Below is a small trained network, with its code and all its weights. Each question gives an input and a target symbol and asks what happens when units are switched off, that is, made to give their printed mean instead of their output.

import numpy as np


def w(rows, s, z=0):
    codes = np.array(rows[::2]) - 128.0
    scale = np.full(codes.shape[1], s)
    scale[-1] = z or s
    return codes * scale


def norm(h):
    return h / np.sqrt((h * h).mean(-1, keepdims=True) + 1e-5)


def f(y):
    return y / 2 * (1 + np.tanh(0.7978845608 * (y + 0.044715 * y**3)))


def softmax(a):
    e = np.exp(a - a.max(-1, keepdims=True))
    return e / e.sum(-1, keepdims=True)


def log_softmax(a):
    a = a - a.max(-1, keepdims=True)
    return a - np.log(np.exp(a).sum(-1, keepdims=True))


def net(x, mask):
    ids = ['αβγδζηθμξπστφψω'.index(c) for c in x.split()]
    T = len(ids)
    res = E[ids] + P[:T]
    u = 0
    for l in range(3):
        q, k, v = (norm(res) @ M[l].T for M in (Q, K, V))
        z = softmax(np.where(np.tri(T) > 0, q @ k.T / 3**0.5, -1e9)) @ v
        res = res + np.where(mask[u], z, O[l][:, -1]) @ O[l][:, :-1]
        u += 1
        y = f(norm(res) @ A[l][:, :-1].T + A[l][:, -1])
        res = res + np.where(mask[u : u + 12], y, B[l][:, -1]) @ B[l][:, :-1]
        u += 12
    return log_softmax(norm(res)[-1] @ U[:, :-1].T + U[:, -1])


Q, K, V, O, A, B = {}, {}, {}, {}, {}, {}
E = w([
[110,97,127,204],'α',
[132,71,162,6],'β',
[89,129,160,161],'γ',
[181,143,71,112],'δ',
[214,90,155,151],'ζ',
[114,176,186,159],'η',
[183,66,147,146],'θ',
[125,102,212,61],'μ',
[178,154,106,120],'ξ',
[134,156,15,134],'π',
[114,167,196,111],'σ',
[165,205,78,135],'τ',
[125,138,45,117],'φ',
[79,123,156,165],'ψ',
[91,111,200,127],'ω',
],0.024)
P = w([
[86,112,92,1],'0',
[169,129,127,219],'1',
[142,132,128,192],'2',
[119,155,149,166],'3',
[117,169,126,171],'4',
[103,194,136,164],'5',
[92,209,116,166],'6',
[91,209,104,166],'7',
[64,228,109,175],'8',
],0.0091)
Q[0] = w([
[142,128,54,159],'0.h0',
[109,176,2,94],'0.h0',
[130,112,99,138],'0.h0',
],0.056)
K[0] = w([
[123,213,126,157],'0.h0',
[95,238,248,252],'0.h0',
[135,96,69,147],'0.h0',
],0.032)
V[0] = w([
[171,166,104,199],'0.h0',
[162,169,134,150],'0.h0',
[152,252,223,195],'0.h0',
],0.0035)
O[0] = w([
[210,149,12,144,60],'0.h0',
[140,116,36,122,179],'0.h0',
[57,181,2,6,252],'0.h0',
],0.0024,0.00033)
A[0] = w([
[145,66,188,166,116],'0.n0',
[71,54,141,164,106],'0.n1',
[144,144,85,134,68],'0.n2',
[121,96,137,251,35],'0.n3',
[86,81,152,78,3],'0.n4',
[169,76,155,176,22],'0.n5',
[85,116,109,102,60],'0.n6',
[163,158,100,149,166],'0.n7',
[142,93,135,149,82],'0.n8',
[186,73,142,80,85],'0.n9',
[172,132,159,98,64],'0.n10',
[114,62,99,111,68],'0.n11',
],0.031,0.006)
B[0] = w([
[248,111,152,213,219],'0.n0',
[148,116,252,86,178],'0.n1',
[71,146,44,138,190],'0.n2',
[153,18,177,228,245],'0.n3',
[84,30,245,106,161],'0.n4',
[214,134,26,68,179],'0.n5',
[99,158,109,79,134],'0.n6',
[94,107,45,145,230],'0.n7',
[168,100,111,79,144],'0.n8',
[241,151,88,187,176],'0.n9',
[123,105,88,188,152],'0.n10',
[146,169,126,65,137],'0.n11',
],0.032,0.013)
Q[1] = w([
[115,199,246,218],'1.h0',
[150,114,1,124],'1.h0',
[88,106,243,156],'1.h0',
],0.04)
K[1] = w([
[74,87,37,237],'1.h0',
[158,134,196,73],'1.h0',
[119,103,2,186],'1.h0',
],0.039)
V[1] = w([
[146,181,249,50],'1.h0',
[149,78,77,190],'1.h0',
[95,101,33,176],'1.h0',
],0.013)
O[1] = w([
[152,3,33,88,1],'1.h0',
[117,216,143,184,220],'1.h0',
[113,205,211,143,208],'1.h0',
],0.012,0.0055)
A[1] = w([
[118,105,238,175,96],'1.n0',
[162,92,151,127,27],'1.n1',
[109,115,142,84,116],'1.n2',
[90,50,112,100,115],'1.n3',
[78,13,173,62,2],'1.n4',
[99,103,197,201,92],'1.n5',
[75,76,138,191,119],'1.n6',
[93,144,173,122,21],'1.n7',
[57,125,251,185,49],'1.n8',
[111,65,199,136,141],'1.n9',
[119,83,142,116,59],'1.n10',
[197,140,72,138,38],'1.n11',
],0.027,0.0049)
B[1] = w([
[26,74,168,147,252],'1.n0',
[221,95,134,174,161],'1.n1',
[145,137,124,98,125],'1.n2',
[90,228,148,136,162],'1.n3',
[212,201,227,60,144],'1.n4',
[2,119,179,111,225],'1.n5',
[118,179,109,94,181],'1.n6',
[149,136,85,135,138],'1.n7',
[23,97,66,131,240],'1.n8',
[63,112,236,115,201],'1.n9',
[135,158,167,116,132],'1.n10',
[39,158,153,150,169],'1.n11',
],0.039,0.018)
Q[2] = w([
[183,191,252,206],'2.h0',
[86,124,205,187],'2.h0',
[63,2,187,192],'2.h0',
],0.031)
K[2] = w([
[120,3,99,154],'2.h0',
[120,98,89,181],'2.h0',
[68,74,38,136],'2.h0',
],0.041)
V[2] = w([
[199,108,114,4],'2.h0',
[199,170,146,209],'2.h0',
[73,209,87,69],'2.h0',
],0.035)
O[2] = w([
[133,2,86,83,10],'2.h0',
[86,137,226,119,81],'2.h0',
[240,151,134,63,255],'2.h0',
],0.031,0.017)
A[2] = w([
[187,130,64,135,148],'2.n0',
[90,129,89,111,54],'2.n1',
[32,149,155,133,254],'2.n2',
[218,48,138,157,113],'2.n3',
[90,90,181,181,54],'2.n4',
[61,52,171,150,75],'2.n5',
[203,181,176,163,132],'2.n6',
[153,65,254,88,184],'2.n7',
[90,79,160,132,113],'2.n8',
[204,105,102,108,96],'2.n9',
[129,64,123,67,109],'2.n10',
[122,146,151,229,90],'2.n11',
],0.041,0.0043)
B[2] = w([
[131,172,205,88,174],'2.n0',
[151,82,113,94,157],'2.n1',
[191,83,153,204,255],'2.n2',
[190,88,24,168,162],'2.n3',
[81,156,134,42,212],'2.n4',
[46,200,153,74,225],'2.n5',
[41,103,76,127,169],'2.n6',
[69,125,255,242,202],'2.n7',
[86,171,122,118,186],'2.n8',
[172,114,173,186,157],'2.n9',
[138,81,189,147,140],'2.n10',
[217,84,114,99,194],'2.n11',
],0.071,0.032)
U = w([
[109,41,94,194,109],'α',
[29,39,60,146,2],'β',
[126,114,97,67,130],'γ',
[109,202,67,204,48],'δ',
[124,109,244,166,165],'ζ',
[158,6,191,47,39],'η',
[46,110,141,92,137],'θ',
[197,90,125,180,166],'μ',
[184,170,126,235,78],'ξ',
[211,234,168,103,74],'π',
[163,148,133,58,127],'σ',
[63,211,70,108,123],'τ',
[239,121,170,128,133],'φ',
[123,106,99,62,143],'ψ',
[120,95,60,118,228],'ω',
],0.012,0.0047)

Each question gives the input, a string of symbols that net reads in full, and the target symbol t.
The units are the heads (3 rows each of Q, K, V and O) and the neurons (one row each of A and B). Each row of codes is followed by its name. A weight is (code - 128) times the scale printed after its matrix; where a second scale follows, it is the last column's (O, A, B and U).
mask holds one flag per unit, layer by layer, with each layer's heads first. A switched-off unit (its flag False) gives its mean, the last column of its rows in O or B, instead of its output. The means were averaged over made-up inputs and are rounded, as every weight is.
A unit's drop is (log p(t) with every unit on - log p(t) with that unit switched off) / (log p(t) with every unit on - log p(t) with every unit switched off).
unit that matters most: the unit with the biggest drop
k most important neurons: the k neurons with the biggest drops, biggest first
top k neurons in layer l: the k neurons of layer l with the biggest drops, biggest first
input ω β θ ξ β μ δ, target ω: 2 most important neurons => [2.n7, 2.n5]
input η η τ ω ξ, target η: unit that matters most => 0.n7
input τ γ ξ φ η μ τ, target τ: 3 most important neurons => [0.n0, 2.n2, 1.n0]
input θ η π τ ξ τ, target θ: 2 most important neurons => [1.n9, 1.n8]
input τ ψ σ τ β τ γ β ξ, target τ: 3 most important neurons => [0.n4, 0.n5, 0.n0]
input θ ζ δ τ, target θ: top 3 neurons in layer 1 => [1.n0, 1.n5, 1.n9]
input π τ φ τ α ξ, target π: 2 most important neurons => [0.n7, 0.n0]
input η ω ψ δ φ β β γ η, target θ: 2 most important neurons => [1.n8, 0.n0]
input π ω η φ τ, target π: 2 most important neurons => [0.n0, 0.n3]
input β β α ξ, target β: 3 most important neurons => [0.n4, 0.n3, 1.n0]
input μ π γ γ ζ τ ζ π τ, target μ: top 4 neurons in layer 1 => [1.n9, 1.n5, 1.n0, 1.n4]
input π γ π φ ξ, target π: 2 most important neurons => [0.n0, 0.n3]
input δ τ α ω η τ, target δ: top 3 neurons in layer 0 => [0.n0, 0.n3, 0.n9]
input ξ π θ τ, target ξ: 2 most important neurons => [2.n5, 0.n9]
input ξ η φ μ φ, target ξ: unit that matters most => 2.h0
input τ β δ ζ σ ζ μ τ π, target τ: 3 most important neurons => [0.n4, 0.n0, 0.n5]
input η β η π, target η: 2 most important neurons => [0.n3, 0.n7]
input α ξ ψ η β ξ, target α: top 3 neurons in layer 0 => [0.n1, 0.n9, 0.n3]
input δ τ ω θ π μ θ μ π, target δ: top 3 neurons in layer 1 => [1.n11, 1.n0, 1.n1]
input β μ φ π π α η τ, target β: top 4 neurons in layer 0 => [0.n4, 0.n3, 0.n9, 0.n11]
input τ τ α μ ξ η η τ φ, target τ: unit that matters most => 0.n3
input θ γ δ ζ ξ φ, target θ: top 3 neurons in layer 1 => [1.n0, 1.n5, 1.n9]
input ω η η η η φ, target ω: top 2 neurons in layer 1 => [1.n4, 1.n1]
